Below is a small trained network, with its code and all its weights. Each question gives an input and a class and asks what happens when units are switched off, that is, made to give their printed mean instead of their output.

import numpy as np


def w(rows, s, z=0):
    codes = np.array(rows[::2]) - 128.0
    scale = np.full(codes.shape[1], s)
    scale[-1] = z or s
    return codes * scale


def f(y):
    return np.maximum(y, 0)


def log_softmax(a):
    a = a - a.max(-1, keepdims=True)
    return a - np.log(np.exp(a).sum(-1, keepdims=True))


def net(x, mask):
    res = np.array(x, float).reshape(1, 6) / 4 @ E
    y = f(res @ A[0][:, :-1].T + A[0][:, -1])
    res = res + np.where(mask, y, B[0][:, -1]) @ B[0][:, :-1]
    return log_softmax(res[-1] @ U[:, :-1].T + U[:, -1])


A, B = {}, {}
E = w([
[157,99,177,126,130,142,149,63,97,155],'x0',
[92,145,152,182,41,109,154,113,97,125],'x1',
[161,164,94,114,108,143,141,88,156,85],'x2',
[95,124,87,92,100,181,117,146,8,127],'x3',
[68,104,135,99,158,111,93,63,152,66],'x4',
[98,140,151,88,156,138,196,150,148,130],'x5',
],0.015)
A[0] = w([
[86,103,127,76,79,152,89,169,90,152,52],'neuron 0',
[136,83,152,126,184,106,137,159,92,142,124],'neuron 1',
[86,89,174,160,117,79,126,165,102,130,102],'neuron 2',
[179,78,57,138,145,124,48,120,124,151,117],'neuron 3',
[173,158,77,113,129,197,141,77,171,119,164],'neuron 4',
[197,146,111,145,119,135,143,190,114,179,78],'neuron 5',
[130,136,146,169,78,100,61,121,122,134,110],'neuron 6',
[66,174,67,117,107,81,95,209,149,122,111],'neuron 7',
[120,95,136,150,123,111,80,138,113,164,124],'neuron 8',
[55,99,58,68,92,143,98,119,61,129,40],'neuron 9',
[157,92,171,124,127,146,162,90,89,152,169],'neuron 10',
[105,85,136,162,154,94,114,108,176,98,122],'neuron 11',
[58,100,84,92,136,140,72,116,167,117,97],'neuron 12',
[172,200,82,77,60,104,171,92,124,86,172],'neuron 13',
[81,107,143,123,107,78,79,113,120,68,91],'neuron 14',
[34,106,153,87,123,149,113,91,157,109,84],'neuron 15',
[39,143,154,216,17,150,165,109,131,105,4],'neuron 16',
[138,133,64,74,144,172,133,112,70,112,128],'neuron 17',
[65,131,158,51,144,157,254,173,154,130,116],'neuron 18',
[151,144,141,164,92,155,130,199,154,126,104],'neuron 19',
[99,94,158,80,167,103,90,167,133,190,131],'neuron 20',
],0.011,0.0027)
B[0] = w([
[101,111,134,118,112,107,177,144,188,156,214],'neuron 0',
[94,134,219,174,138,149,131,152,115,146,190],'neuron 1',
[86,141,125,193,120,149,149,155,138,100,198],'neuron 2',
[149,195,94,99,121,195,65,100,149,67,210],'neuron 3',
[25,126,190,199,187,86,110,154,124,62,197],'neuron 4',
[163,89,92,150,198,176,216,92,98,163,219],'neuron 5',
[138,193,134,108,55,172,101,152,150,115,199],'neuron 6',
[168,86,231,117,77,67,38,91,2,128,219],'neuron 7',
[105,166,154,171,98,140,118,122,119,77,184],'neuron 8',
[145,143,87,115,73,100,158,175,206,216,248],'neuron 9',
[111,81,159,71,83,70,69,80,115,163,201],'neuron 10',
[188,114,96,140,127,116,189,147,160,183,215],'neuron 11',
[155,101,137,138,173,144,190,98,69,127,205],'neuron 12',
[83,120,118,207,155,95,133,131,84,87,206],'neuron 13',
[154,124,103,105,167,154,226,44,124,154,204],'neuron 14',
[158,200,156,120,150,134,245,57,97,163,208],'neuron 15',
[127,73,174,36,196,183,135,194,192,48,249],'neuron 16',
[103,83,105,123,141,69,120,189,187,109,219],'neuron 17',
[162,199,93,121,46,177,26,71,152,121,245],'neuron 18',
[216,119,91,108,163,118,159,139,76,181,194],'neuron 19',
[83,155,146,195,165,138,92,172,162,82,208],'neuron 20',
],0.0071,0.012)
U = w([
[143,77,153,57,175,237,138,199,159,47,241],'0',
[189,102,83,127,136,174,240,93,49,162,3],'1',
[174,96,92,153,67,13,176,169,239,167,152],'2',
[148,237,102,120,29,252,79,92,131,80,67],'3',
[5,130,168,254,133,143,156,176,81,62,52],'4',
[178,48,201,86,85,20,88,78,29,141,233],'5',
],0.008,0.0021)

Each question gives the input, the list of numbers given to net, and the class t.
The units are the neurons (one row each of A and B). Each row of codes is followed by its name. A weight is (code - 128) times the scale printed after its matrix; where a second scale follows, it is the last column's (A, B and U).
mask holds one flag per neuron, in row order. A switched-off neuron (its flag False) gives its mean, the last column of its row in B, instead of its output. The means were averaged over made-up inputs and are rounded, as every weight is.
A unit's drop is (log p(t) with every unit on - log p(t) with that unit switched off) / (log p(t) with every unit on - log p(t) with every unit switched off).
The circuit of an input: a set's keep is (log p(t) with only the set's units on - log p(t) with every unit switched off) / (log p(t) with every unit on - log p(t) with every unit switched off). Starting from the 12 units with the biggest drops (on a tie, the unit counted first), units are removed one at a time, each time the one whose removal leaves the highest keep (on an exact tie, the one counted first), for as long as the keep stays at least 0.8.
circuit, biggest first: the units of the circuit, biggest drop first
unit that matters most: the unit with the biggest drop
top k neurons: the k neurons with the biggest drops, biggest first
drop when u is switched off: that unit's drop, to one decimal
input [-1,-5,-1,8,1,3], class 2: circuit, biggest first -> (neuron 9; neuron 17)
input [-2,1,8,-6,5,1], class 4: circuit, biggest first -> (neuron 4)
input [-4,-6,-7,4,-3,-4], class 4: top 3 neurons -> (neuron 16; neuron 20; neuron 1)
input [-4,-4,-2,1,5,-7], class 3: top 2 neurons -> (neuron 3; neuron 16)
input [4,-5,-7,-3,4,5], class 4: circuit, biggest first -> (neuron 20; neuron 16)
input [6,1,2,-2,-2,-2], class 5: circuit, biggest first -> (neuron 10; neuron 9)
input [-6,1,1,-4,2,2], class 5: circuit, biggest first -> (neuron 7; neuron 9)
input [3,5,-1,6,-2,-5], class 2: top 2 neurons -> (neuron 9; neuron 0)
input [-3,6,-1,5,8,-6], class 1: top 3 neurons -> (neuron 14; neuron 15; neuron 12)
input [0,3,1,0,-2,-1], class 0: top 3 neurons -> (neuron 18; neuron 16; neuron 7)
input [-2,-3,1,8,8,-8], class 1: top 3 neurons -> (neuron 12; neuron 14; neuron 15)
input [-1,-4,6,-3,5,6], class 3: top 2 neurons -> (neuron 18; neuron 16)
input [-8,0,-1,-4,8,-8], class 1: circuit, biggest first -> (neuron 14; neuron 12)
input [2,6,8,5,-1,1], class 4: circuit, biggest first -> (neuron 13)
input [3,5,-8,-5,3,-5], class 4: top 2 neurons -> (neuron 2; neuron 9)
input [-1,-4,-4,4,5,3], class 1: top 4 neurons -> (neuron 15; neuron 16; neuron 12; neuron 4)
input [7,3,0,-6,-2,-7], class 3: top 2 neurons -> (neuron 6; neuron 7)
input [2,-4,2,4,8,8], class 1: top 2 neurons -> (neuron 15; neuron 12)
input [8,1,3,-5,0,4], class 5: circuit, biggest first -> (neuron 9; neuron 10)
input [4,4,-4,-4,1,-5], class 3: unit that matters most -> neuron 6
input [5,8,7,2,-2,-5], class 0: drop when neuron 16 is switched off -> 1.1
